Below are the code and all the weights of a small trained network. Each question names an input and a class and asks about switching units off, where a switched-off unit gives its printed mean instead of its output.

import numpy as np


def w(rows, s, z=0):
    codes = np.array(rows[::2]) - 128.0
    scale = np.full(codes.shape[1], s)
    scale[-1] = z or s
    return codes * scale


def f(y):
    return y / 2 * (1 + np.tanh(0.7978845608 * (y + 0.044715 * y**3)))


def log_softmax(a):
    a = a - a.max(-1, keepdims=True)
    return a - np.log(np.exp(a).sum(-1, keepdims=True))


def net(x, mask):
    res = np.array(x, float).reshape(1, 7) / 4 @ E
    y = f(res @ A[0][:, :-1].T + A[0][:, -1])
    res = res + np.where(mask, y, B[0][:, -1]) @ B[0][:, :-1]
    return log_softmax(res[-1] @ U[:, :-1].T + U[:, -1])


A, B = {}, {}
E = w([
[122,131,137,122,136,125,124,115],'x0',
[140,126,111,130,115,129,135,151],'x1',
[161,132,240,41,48,222,143,124],'x2',
[124,123,153,147,144,134,130,108],'x3',
[218,3,83,103,139,124,91,62],'x4',
[134,123,137,144,132,132,130,128],'x5',
[179,212,93,134,190,228,33,124],'x6',
],0.012)
A[0] = w([
[115,104,113,135,155,131,70,124,116],'N1',
[166,107,71,163,174,136,41,123,115],'N2',
[178,142,148,96,177,85,172,124,126],'N3',
[189,111,185,73,79,208,117,123,176],'N4',
[185,134,162,66,96,189,160,114,85],'N5',
[170,198,128,124,161,194,66,152,47],'N6',
[131,188,122,104,143,168,104,137,138],'N7',
[212,127,202,56,80,203,128,123,8],'N8',
[63,137,61,203,202,38,143,138,103],'N9',
[138,118,148,97,113,159,96,123,74],'N10',
[92,58,118,113,101,84,156,110,154],'N11',
[139,212,90,148,128,244,66,117,183],'N12',
[187,13,124,83,112,124,89,83,27],'N13',
[150,145,113,140,141,128,184,127,123],'N14',
[81,125,175,152,76,154,174,155,148],'N15',
[128,101,75,149,125,153,89,129,114],'N16',
[122,74,147,127,96,36,190,113,156],'N17',
[98,39,134,136,96,38,190,116,71],'N18',
[178,150,153,92,116,131,129,151,119],'N19',
[195,140,164,82,95,195,162,95,35],'N20',
[104,124,146,134,155,133,128,90,115],'N21',
[118,136,187,133,48,111,168,98,131],'N22',
[215,9,112,75,135,126,135,87,166],'N23',
[153,139,127,141,157,98,80,95,131],'N24',
[128,121,149,159,80,145,146,154,136],'N25',
[48,172,89,186,164,143,162,141,137],'N26',
[108,226,142,140,156,102,151,162,177],'N27',
[139,168,139,137,138,180,77,142,63],'N28',
[120,164,125,114,163,202,82,146,34],'N29',
[86,95,165,150,108,156,134,146,138],'N30',
[197,142,62,142,169,102,73,84,112],'N31',
[156,104,17,143,206,144,81,97,112],'N32',
[121,131,83,173,57,117,133,115,123],'N33',
[132,134,113,147,107,141,134,137,122],'N34',
[113,176,177,106,34,111,200,128,134],'N35',
[137,95,86,169,142,184,124,128,131],'N36',
[81,122,207,98,59,135,166,183,146],'N37',
[100,112,127,157,133,142,143,64,115],'N38',
[92,239,137,165,177,129,162,191,47],'N39',
],0.011,0.014)
B[0] = w([
[135,82,137,110,101,110,132,103,148],'N1',
[192,90,171,60,145,118,126,122,192],'N2',
[135,134,116,132,132,159,127,129,132],'N3',
[84,201,160,103,56,190,183,193,250],'N4',
[105,148,109,189,135,96,130,172,194],'N5',
[67,179,134,177,91,183,184,206,180],'N6',
[97,146,85,155,131,112,119,139,178],'N7',
[88,85,30,222,205,84,31,86,205],'N8',
[22,181,135,208,90,189,181,211,224],'N9',
[87,122,112,149,158,117,93,160,147],'N10',
[72,171,124,183,88,134,133,174,192],'N11',
[124,81,68,184,173,91,82,83,245],'N12',
[16,254,183,206,74,215,199,227,190],'N13',
[133,124,130,151,126,141,121,125,130],'N14',
[183,136,173,53,133,110,168,119,193],'N15',
[147,139,142,104,137,100,151,86,151],'N16',
[52,153,116,176,96,177,109,154,214],'N17',
[127,119,16,185,172,74,42,112,199],'N18',
[153,148,102,133,112,131,136,141,156],'N19',
[83,103,46,165,171,134,72,111,179],'N20',
[124,143,135,130,109,100,112,111,129],'N21',
[160,112,191,107,116,151,152,90,190],'N22',
[71,130,67,187,144,81,52,101,241],'N23',
[175,96,131,102,150,100,131,84,155],'N24',
[159,148,172,123,143,110,122,114,153],'N25',
[60,127,106,172,126,147,120,156,194],'N26',
[56,178,125,160,128,148,160,206,210],'N27',
[61,165,118,155,104,177,169,139,157],'N28',
[64,139,173,141,37,194,167,200,157],'N29',
[171,136,145,96,137,146,157,96,156],'N30',
[188,68,131,62,126,71,144,79,188],'N31',
[191,71,159,71,144,87,127,45,204],'N32',
[119,135,140,159,155,153,115,142,139],'N33',
[105,126,123,123,126,107,143,132,127],'N34',
[145,93,196,28,119,122,191,90,211],'N35',
[191,100,164,114,114,131,141,79,155],'N36',
[185,104,195,55,127,137,160,99,220],'N37',
[158,135,132,151,141,136,132,124,133],'N38',
[131,36,32,214,190,73,72,76,188],'N39',
],0.0078,0.02)
U = w([
[85,203,145,153,59,181,180,178,91],'0',
[112,94,40,176,171,94,42,118,135],'1',
[208,77,166,3,122,113,148,100,255],'2',
],0.014,0.0003)

Each question gives the input, the list of numbers given to net, and the class t.
The units are the neurons (one row each of A and B). Each row of codes is followed by its name. A weight is (code - 128) times the scale printed after its matrix; where a second scale follows, it is the last column's (A, B and U).
mask holds one flag per neuron, in row order. A switched-off neuron (its flag False) gives its mean, the last column of its row in B, instead of its output. The means were averaged over made-up inputs and are rounded, as every weight is.
A unit's drop is (log p(t) with every unit on - log p(t) with that unit switched off) / (log p(t) with every unit on - log p(t) with every unit switched off).
The circuit of an input: a set's keep is (log p(t) with only the set's units on - log p(t) with every unit switched off) / (log p(t) with every unit on - log p(t) with every unit switched off). Starting from the 12 units with the biggest drops (on a tie, the unit counted first), units are removed one at a time, each time the one whose removal leaves the highest keep (on an exact tie, the one counted first), for as long as the keep stays at least 0.8.
units of the circuit, in order: the units of the circuit, biggest drop first
unit that matters most: the unit with the biggest drop
top k neurons: the k neurons with the biggest drops, biggest first
drop when u is switched off: that unit's drop, to one decimal
input [6,-6,-3,3,-7,1,5], class 1: units of the circuit, in order	N39
input [-7,3,-2,-4,-4,-5,2], class 1: top 3 neurons	N4; N39; N13
input [5,-5,8,-4,1,5,3], class 1: top 3 neurons	N8; N20; N12
input [-5,6,-6,8,-3,-8,-1], class 0: top 3 neurons	N9; N12; N8
input [-6,-3,-1,6,-8,4,5], class 1: top 4 neurons	N39; N12; N4; N13
input [0,0,2,6,6,8,-2], class 0: top 3 neurons	N13; N12; N39
input [6,2,2,8,6,8,-1], class 0: top 2 neurons	N13; N12
input [-3,-2,2,-6,1,3,6], class 1: top 2 neurons	N12; N13
input [1,4,-6,-6,-2,2,0], class 0: top 3 neurons	N9; N8; N12
input [-3,7,7,5,7,1,5], class 1: top 2 neurons	N8; N23
input [-7,0,0,-7,-7,4,5], class 1: top 3 neurons	N39; N12; N4
input [-4,1,-7,6,-8,3,1], class 1: top 3 neurons	N39; N4; N13
input [-2,-3,0,8,-4,-3,7], class 1: top 2 neurons	N12; N39
input [1,1,-6,-4,0,0,-3], class 0: top 3 neurons	N9; N12; N8
input [5,-7,2,6,8,-7,-3], class 0: top 2 neurons	N13; N12
input [-4,-7,3,-8,0,4,-6], class 2: unit that matters most	N9
input [-3,0,1,6,6,-8,-2], class 0: drop when N13 is switched off	2.6
input [2,2,-8,-7,-3,3,0], class 0: drop when N8 is switched off	0.9
input [5,0,-7,6,0,-3,-7], class 0: drop when N17 is switched off	0.1
input [-5,-8,-6,8,-4,-3,-4], class 0: drop when N9 is switched off	3.5
input [-5,-2,0,2,1,-7,-5], class 1: unit that matters most	N4
